Below is a small trained network, with its code and all its weights. Each question gives an input and a class and asks what happens when units are switched off, that is, made to give their printed mean instead of their output.

import numpy as np


def w(rows, s, z=0):
    codes = np.array(rows[::2]) - 128.0
    scale = np.full(codes.shape[1], s)
    scale[-1] = z or s
    return codes * scale


def f(y):
    return np.maximum(y, 0)


def log_softmax(a):
    a = a - a.max(-1, keepdims=True)
    return a - np.log(np.exp(a).sum(-1, keepdims=True))


def net(x, mask):
    res = np.array(x, float).reshape(1, 2) / 4 @ E
    y = f(res @ A[0][:, :-1].T + A[0][:, -1])
    res = res + np.where(mask, y, B[0][:, -1]) @ B[0][:, :-1]
    return log_softmax(res[-1] @ U[:, :-1].T + U[:, -1])


A, B = {}, {}
E = w([
[134,26,127,50,1,137,107],'x0',
[114,56,246,125,185,43,52],'x1',
],0.007)
A[0] = w([
[123,52,103,71,4,138,137,89],'neuron 1',
[137,96,160,103,133,133,106,108],'neuron 2',
[134,167,73,121,90,168,163,75],'neuron 3',
[132,132,117,119,119,121,138,237],'neuron 4',
[127,213,98,137,248,135,161,89],'neuron 5',
[135,123,121,119,120,132,149,254],'neuron 6',
[130,188,36,124,77,154,176,124],'neuron 7',
[128,81,198,120,185,101,120,99],'neuron 8',
],0.015,0.008)
B[0] = w([
[213,165,156,231,80,124,187,251],'neuron 1',
[138,116,184,133,182,95,156,164],'neuron 2',
[134,51,182,109,139,76,146,182],'neuron 3',
[144,192,109,121,245,176,44,195],'neuron 4',
[223,151,160,212,68,140,171,206],'neuron 5',
[141,183,134,91,243,252,26,206],'neuron 6',
[89,71,209,91,179,69,136,220],'neuron 7',
[155,73,239,109,204,108,147,200],'neuron 8',
],0.019,0.013)
U = w([
[189,172,136,210,87,143,185,90],'0',
[116,6,173,79,164,60,133,138],'1',
[121,189,99,95,162,222,37,253],'2',
[121,107,115,116,93,127,139,93],'3',
[111,134,94,118,112,97,133,88],'4',
[116,103,102,115,102,134,142,82],'5',
[100,117,92,116,107,113,129,87],'6',
[113,102,83,110,104,105,141,86],'7',
],0.011,0.0041)

Each question gives the input, the list of numbers given to net, and the class t.
The units are the neurons (one row each of A and B). Each row of codes is followed by its name. A weight is (code - 128) times the scale printed after its matrix; where a second scale follows, it is the last column's (A, B and U).
mask holds one flag per neuron, in row order. A switched-off neuron (its flag False) gives its mean, the last column of its row in B, instead of its output. The means were averaged over made-up inputs and are rounded, as every weight is.
A unit's drop is (log p(t) with every unit on - log p(t) with that unit switched off) / (log p(t) with every unit on - log p(t) with every unit switched off).
The circuit of an input: a set's keep is (log p(t) with only the set's units on - log p(t) with every unit switched off) / (log p(t) with every unit on - log p(t) with every unit switched off). Starting from all 8 units, units are removed one at a time, each time the one whose removal leaves the highest keep (on an exact tie, the one counted first), for as long as the keep stays at least 0.8.
units of the circuit, in order: the units of the circuit, biggest drop first
unit that matters most: the unit with the biggest drop
top k neurons: the k neurons with the biggest drops, biggest first
drop when u is switched off: that unit's drop, to one decimal
input [-2,-4], class 1: top 2 neurons => (neuron 7; neuron 1)
input [5,5], class 0: unit that matters most => neuron 7
input [2,-3], class 2: units of the circuit, in order => (neuron 8; neuron 5)
input [1,3], class 2: units of the circuit, in order => (neuron 7; neuron 1)
input [3,-5], class 1: top 2 neurons => (neuron 7; neuron 3)
input [4,-6], class 1: top 3 neurons => (neuron 7; neuron 3; neuron 5)
input [-1,2], class 2: top 2 neurons => (neuron 7; neuron 1)
input [5,4], class 0: top 2 neurons => (neuron 1; neuron 7)
input [-2,-3], class 2: top 2 neurons => (neuron 1; neuron 8)
input [-1,0], class 2: drop when neuron 1 is switched off => 0.1
input [-2,-6], class 1: drop when neuron 7 is switched off => 0.4
input [-2,3], class 2: drop when neuron 1 is switched off => 1.0
input [0,-2], class 2: drop when neuron 4 is switched off => 0.0
input [6,4], class 0: units of the circuit, in order => (neuron 1)
